Below are the code and all the weights of a small trained network. Each question names an input and a class and asks about switching units off, where a switched-off unit gives its printed mean instead of its output.

import numpy as np


def w(rows, s, z=0):
    codes = np.array(rows[::2]) - 128.0
    scale = np.full(codes.shape[1], s)
    scale[-1] = z or s
    return codes * scale


def f(y):
    return np.maximum(y, 0)


def log_softmax(a):
    a = a - a.max(-1, keepdims=True)
    return a - np.log(np.exp(a).sum(-1, keepdims=True))


def net(x, mask):
    res = np.array(x, float).reshape(1, 7) / 4 @ E
    y = f(res @ A[0][:, :-1].T + A[0][:, -1])
    res = res + np.where(mask, y, B[0][:, -1]) @ B[0][:, :-1]
    return log_softmax(res[-1] @ U[:, :-1].T + U[:, -1])


A, B = {}, {}
E = w([
[208,42,100,204,179,179,50,106,134,63,125,16],'x0',
[209,204,39,183,56,92,87,154,193,173,105,83],'x1',
[82,202,123,52,79,116,49,208,183,132,136,81],'x2',
[75,122,122,196,85,161,221,95,219,65,73,106],'x3',
[179,168,233,193,119,99,129,192,210,58,91,185],'x4',
[146,170,103,150,2,147,150,86,62,53,175,135],'x5',
[84,73,131,216,139,70,97,210,114,136,164,182],'x6',
],0.0097)
A[0] = w([
[120,136,58,117,18,46,50,163,108,217,222,145,208],'N0',
[172,213,66,55,89,39,94,121,129,187,129,82,134],'N1',
[142,55,130,152,197,165,83,116,161,37,69,55,192],'N2',
[119,153,54,88,117,53,95,213,85,159,75,125,223],'N3',
[96,152,117,72,93,205,149,61,23,100,213,133,201],'N4',
[104,124,100,193,53,46,59,156,185,115,150,175,109],'N5',
[112,231,167,169,48,127,84,164,102,18,153,114,174],'N6',
[102,147,78,141,201,114,166,81,112,172,109,148,161],'N7',
[90,9,145,150,220,119,209,109,16,67,125,143,231],'N8',
[195,19,115,100,219,138,107,105,145,161,191,116,173],'N9',
[219,200,145,144,67,134,236,124,192,48,91,88,181],'N10',
[137,2,138,123,187,175,61,72,94,54,118,95,220],'N11',
[129,240,185,240,110,54,99,168,243,128,106,100,252],'N12',
[85,173,79,58,145,87,148,42,101,159,131,113,182],'N13',
[111,118,137,127,172,75,172,93,55,199,200,192,138],'N14',
[192,16,130,146,229,99,52,163,108,64,125,72,143],'N15',
],0.0075,0.0039)
B[0] = w([
[187,166,64,104,150,150,61,217,71,177,153,97,227],'N0',
[196,166,100,55,137,145,122,166,150,106,115,113,206],'N1',
[89,98,151,193,154,184,154,82,186,190,92,178,208],'N2',
[222,204,116,116,121,64,98,202,112,176,184,115,198],'N3',
[107,91,80,51,174,163,74,55,85,114,160,91,217],'N4',
[234,147,52,190,207,76,115,173,114,126,172,170,191],'N5',
[125,195,113,183,187,148,136,78,145,119,223,153,209],'N6',
[120,103,118,91,83,138,176,135,60,157,87,108,174],'N7',
[21,51,171,106,114,35,109,108,94,84,73,113,248],'N8',
[154,65,203,125,164,126,121,190,119,142,53,105,206],'N9',
[143,128,106,104,93,194,199,110,185,49,143,154,218],'N10',
[102,144,174,172,162,156,114,65,77,233,85,137,226],'N11',
[176,134,76,205,116,94,255,123,239,96,156,158,237],'N12',
[107,132,98,53,60,149,117,115,107,194,71,90,190],'N13',
[112,53,154,60,116,60,121,175,69,83,157,131,197],'N14',
[133,64,239,216,200,180,44,136,168,172,84,116,213],'N15',
],0.0085,0.017)
U = w([
[160,156,89,201,148,65,105,169,145,150,202,147,6],'0',
[168,141,82,80,90,154,100,148,71,180,115,50,49],'1',
[134,175,172,29,150,65,140,137,187,188,113,132,168],'2',
[126,90,215,208,180,178,71,105,154,173,79,92,28],'3',
[104,161,128,108,145,183,135,15,125,89,227,114,181],'4',
[180,139,123,162,95,153,235,107,184,60,91,137,109],'5',
[80,74,178,107,128,23,123,109,5,106,135,166,201],'6',
[70,116,111,107,69,165,176,80,133,126,59,63,170],'7',
],0.011,0.0016)

Each question gives the input, the list of numbers given to net, and the class t.
The units are the neurons (one row each of A and B). Each row of codes is followed by its name. A weight is (code - 128) times the scale printed after its matrix; where a second scale follows, it is the last column's (A, B and U).
mask holds one flag per neuron, in row order. A switched-off neuron (its flag False) gives its mean, the last column of its row in B, instead of its output. The means were averaged over made-up inputs and are rounded, as every weight is.
A unit's drop is (log p(t) with every unit on - log p(t) with that unit switched off) / (log p(t) with every unit on - log p(t) with every unit switched off).
The circuit of an input: a set's keep is (log p(t) with only the set's units on - log p(t) with every unit switched off) / (log p(t) with every unit on - log p(t) with every unit switched off). Starting from the 12 units with the biggest drops (on a tie, the unit counted first), units are removed one at a time, each time the one whose removal leaves the highest keep (on an exact tie, the one counted first), for as long as the keep stays at least 0.8.
circuit, biggest first: the units of the circuit, biggest drop first
most important unit: the unit with the biggest drop
top k neurons: the k neurons with the biggest drops, biggest first
drop when u is switched off: that unit's drop, to one decimal
input [1,-6,4,-5,5,6,2], class 4: most important unit => N6
input [-4,-8,7,1,-1,-1,-6], class 7: circuit, biggest first => (N3 N5)
input [-3,6,7,5,-5,-2,2], class 0: top 2 neurons => (N12 N5)
input [-8,8,0,-4,8,2,-5], class 5: top 2 neurons => (N10 N12)
input [-7,6,1,2,-1,1,-7], class 1: top 2 neurons => (N13 N0)
input [4,-2,1,4,2,6,6], class 5: circuit, biggest first => (N0 N9)
input [-8,-8,3,8,-6,1,-1], class 6: top 2 neurons => (N14 N10)
input [-3,-4,3,0,-1,8,4], class 4: top 2 neurons => (N6 N4)
input [1,8,-8,4,-8,2,-5], class 7: top 2 neurons => (N0 N3)
input [1,1,5,-5,8,4,-3], class 0: top 3 neurons => (N6 N5 N2)
input [2,-2,-4,-7,-2,0,-5], class 6: top 3 neurons => (N14 N8 N4)
input [-3,2,-2,6,4,-7,5], class 5: drop when N5 is switched off => 0.0
input [1,6,4,7,2,4,4], class 5: drop when N10 is switched off => 4.6
input [-8,-2,-3,-8,6,-7,1], class 6: most important unit => N14
input [-5,4,-7,0,5,2,3], class 5: drop when N10 is switched off => 0.1
